Below are the code and all the weights of a small trained network. Each question names an input and a class and asks about switching units off, where a switched-off unit gives its printed mean instead of its output.

import numpy as np


def w(rows, s, z=0):
    codes = np.array(rows[::2]) - 128.0
    scale = np.full(codes.shape[1], s)
    scale[-1] = z or s
    return codes * scale


def norm(h):
    return h / np.sqrt((h * h).mean(-1, keepdims=True) + 1e-5)


def f(y):
    return np.maximum(y, 0)


def log_softmax(a):
    a = a - a.max(-1, keepdims=True)
    return a - np.log(np.exp(a).sum(-1, keepdims=True))


def net(x, mask):
    res = np.array(x, float).reshape(1, 3) / 4 @ E
    u = 0
    for l in range(3):
        y = f(norm(res) @ A[l][:, :-1].T + A[l][:, -1])
        res = res + np.where(mask[u : u + 7], y, B[l][:, -1]) @ B[l][:, :-1]
        u += 7
    return log_softmax(norm(res)[-1] @ U[:, :-1].T + U[:, -1])


A, B = {}, {}
E = w([
[56,86,79],'x0',
[210,83,1],'x1',
[147,185,101],'x2',
],0.0047)
A[0] = w([
[21,71,109,59],'L0N0',
[230,134,54,7],'L0N1',
[168,116,92,52],'L0N2',
[180,90,85,31],'L0N3',
[254,111,107,45],'L0N4',
[44,137,40,50],'L0N5',
[98,116,18,181],'L0N6',
],0.0091,0.0017)
B[0] = w([
[187,49,156,215],'L0N0',
[3,221,77,253],'L0N1',
[73,177,170,182],'L0N2',
[120,174,161,203],'L0N3',
[53,70,78,240],'L0N4',
[114,56,213,204],'L0N5',
[84,93,96,255],'L0N6',
],0.0067,0.0047)
A[1] = w([
[109,150,85,218],'L1N0',
[123,77,10,80],'L1N1',
[166,132,102,2],'L1N2',
[108,161,76,63],'L1N3',
[109,160,36,77],'L1N4',
[147,152,62,117],'L1N5',
[66,81,82,204],'L1N6',
],0.013,0.0017)
B[1] = w([
[96,195,152,187],'L1N0',
[151,176,254,215],'L1N1',
[168,198,120,128],'L1N2',
[122,188,46,180],'L1N3',
[29,111,161,205],'L1N4',
[34,115,129,157],'L1N5',
[138,61,8,254],'L1N6',
],0.008,0.0077)
A[2] = w([
[170,108,137,129],'L2N0',
[114,187,145,159],'L2N1',
[201,91,131,250],'L2N2',
[73,82,154,196],'L2N3',
[134,50,108,66],'L2N4',
[86,80,2,166],'L2N5',
[128,163,174,253],'L2N6',
],0.014,0.0025)
B[2] = w([
[186,163,142,138],'L2N0',
[150,23,186,175],'L2N1',
[90,255,69,156],'L2N2',
[203,146,81,226],'L2N3',
[105,33,129,179],'L2N4',
[163,219,178,254],'L2N5',
[159,179,201,174],'L2N6',
],0.006,0.0099)
U = w([
[159,31,81,182],'0',
[21,188,83,191],'1',
[169,178,248,148],'2',
[181,203,76,3],'3',
],0.017,0.0065)

Each question gives the input, the list of numbers given to net, and the class t.
The units are the neurons (one row each of A and B). Each row of codes is followed by its name. A weight is (code - 128) times the scale printed after its matrix; where a second scale follows, it is the last column's (A, B and U).
mask holds one flag per neuron, layer by layer. A switched-off neuron (its flag False) gives its mean, the last column of its row in B, instead of its output. The means were averaged over made-up inputs and are rounded, as every weight is.
A unit's drop is (log p(t) with every unit on - log p(t) with that unit switched off) / (log p(t) with every unit on - log p(t) with every unit switched off).
most important unit: the unit with the biggest drop
top k neurons: the k neurons with the biggest drops, biggest first
k most important neurons of layer l: the k neurons of layer l with the biggest drops, biggest first
drop when u is switched off: that unit's drop, to one decimal
input [2,-8,-8], class 2: top 3 neurons	[L1N6 L0N4 L0N6]
input [-1,-1,-3], class 2: most important unit	L0N4
input [0,-3,-8], class 0: top 4 neurons	[L1N1 L2N5 L0N3 L1N0]
input [-2,0,-7], class 3: 3 most important neurons of layer 2	[L2N2 L2N1 L2N0]
input [4,-6,-3], class 0: top 2 neurons	[L1N1 L2N5]
input [1,-7,-3], class 2: top 2 neurons	[L1N6 L0N4]
input [-1,-2,5], class 2: top 3 neurons	[L0N1 L1N6 L0N4]
input [0,-5,0], class 2: top 2 neurons	[L0N4 L1N6]
input [2,-3,4], class 2: drop when L1N6 is switched off	0.2
input [-1,-7,7], class 2: drop when L0N4 is switched off	0.0
input [0,-6,5], class 2: drop when L1N6 is switched off	0.1
